Below are the code and all the weights of a small trained network. Each question names an input and a class and asks about switching units off, where a switched-off unit gives its printed mean instead of its output.

import numpy as np


def w(rows, s, z=0):
    codes = np.array(rows[::2]) - 128.0
    scale = np.full(codes.shape[1], s)
    scale[-1] = z or s
    return codes * scale


def f(y):
    return np.maximum(y, 0)


def log_softmax(a):
    a = a - a.max(-1, keepdims=True)
    return a - np.log(np.exp(a).sum(-1, keepdims=True))


def net(x, mask):
    res = np.array(x, float).reshape(1, 4) / 4 @ E
    y = f(res @ A[0][:, :-1].T + A[0][:, -1])
    res = res + np.where(mask, y, B[0][:, -1]) @ B[0][:, :-1]
    return log_softmax(res[-1] @ U[:, :-1].T + U[:, -1])


A, B = {}, {}
E = w([
[167,85,241,111],'x0',
[145,217,161,30],'x1',
[129,129,128,129],'x2',
[247,106,78,117],'x3',
],0.011)
A[0] = w([
[21,69,153,175,229],'N0',
[205,134,112,70,175],'N1',
[146,246,156,55,212],'N2',
[189,47,91,183,153],'N3',
[72,152,86,153,254],'N4',
[147,96,204,134,178],'N5',
[132,137,76,129,235],'N6',
[115,138,137,122,85],'N7',
[146,77,211,117,214],'N8',
[146,124,57,122,222],'N9',
[137,224,144,60,171],'N10',
[150,224,138,29,197],'N11',
[85,159,155,71,127],'N12',
[193,176,119,77,97],'N13',
[144,70,202,107,207],'N14',
[154,98,217,60,156],'N15',
[174,106,89,118,215],'N16',
[33,91,128,194,243],'N17',
[127,126,36,157,221],'N18',
[36,200,167,48,172],'N19',
],0.012,0.0042)
B[0] = w([
[211,206,177,212,252],'N0',
[192,104,59,146,213],'N1',
[142,169,88,23,245],'N2',
[59,3,205,108,225],'N3',
[92,234,83,183,199],'N4',
[181,74,218,109,213],'N5',
[67,65,47,184,182],'N6',
[122,111,122,104,135],'N7',
[208,92,254,64,232],'N8',
[83,72,57,158,193],'N9',
[128,130,78,46,221],'N10',
[153,171,64,52,244],'N11',
[108,126,151,29,180],'N12',
[227,173,30,179,197],'N13',
[188,98,225,96,226],'N14',
[203,177,179,99,229],'N15',
[122,25,73,174,192],'N16',
[158,223,136,240,246],'N17',
[77,111,61,169,207],'N18',
[28,122,141,20,225],'N19',
],0.0066,0.012)
U = w([
[104,232,100,216,252],'0',
[2,200,91,72,109],'1',
[38,50,82,164,132],'2',
[136,137,21,99,42],'3',
[159,177,227,186,98],'4',
[86,147,202,36,68],'5',
[117,14,180,111,189],'6',
[237,169,117,108,79],'7',
],0.0081,0.0031)

Each question gives the input, the list of numbers given to net, and the class t.
The units are the neurons (one row each of A and B). Each row of codes is followed by its name. A weight is (code - 128) times the scale printed after its matrix; where a second scale follows, it is the last column's (A, B and U).
mask holds one flag per neuron, in row order. A switched-off neuron (its flag False) gives its mean, the last column of its row in B, instead of its output. The means were averaged over made-up inputs and are rounded, as every weight is.
A unit's drop is (log p(t) with every unit on - log p(t) with that unit switched off) / (log p(t) with every unit on - log p(t) with every unit switched off).
The circuit of an input: a set's keep is (log p(t) with only the set's units on - log p(t) with every unit switched off) / (log p(t) with every unit on - log p(t) with every unit switched off). Starting from the 12 units with the biggest drops (on a tie, the unit counted first), units are removed one at a time, each time the one whose removal leaves the highest keep (on an exact tie, the one counted first), for as long as the keep stays at least 0.8.
units of the circuit, in order: the units of the circuit, biggest drop first
unit that matters most: the unit with the biggest drop
k most important neurons: the k neurons with the biggest drops, biggest first
drop of u: that unit's drop, to one decimal
input [-1,2,-1,-6], class 1: units of the circuit, in order -> (N19 N8)
input [2,-5,8,2], class 6: unit that matters most -> N3
input [-5,-8,-3,0], class 0: 3 most important neurons -> (N17 N0 N4)
input [0,8,-1,0], class 1: units of the circuit, in order -> (N19 N8)
input [7,-1,3,-8], class 4: 2 most important neurons -> (N0 N17)
input [5,0,0,-5], class 4: units of the circuit, in order -> (N0 N11)
input [0,3,-5,3], class 3: 2 most important neurons -> (N0 N8)
input [0,7,-5,-2], class 1: 2 most important neurons -> (N19 N8)
input [5,0,3,4], class 6: 2 most important neurons -> (N0 N17)
input [-5,1,6,2], class 3: 2 most important neurons -> (N3 N17)
input [-3,1,1,7], class 3: 2 most important neurons -> (N13 N1)
input [1,-6,-2,-5], class 4: drop of N17 -> -0.1
input [6,-8,-3,-7], class 4: drop of N11 -> 0.0
input [8,-1,-8,8], class 6: units of the circuit, in order -> (N3)
input [-3,1,8,1], class 3: drop of N19 -> 0.1
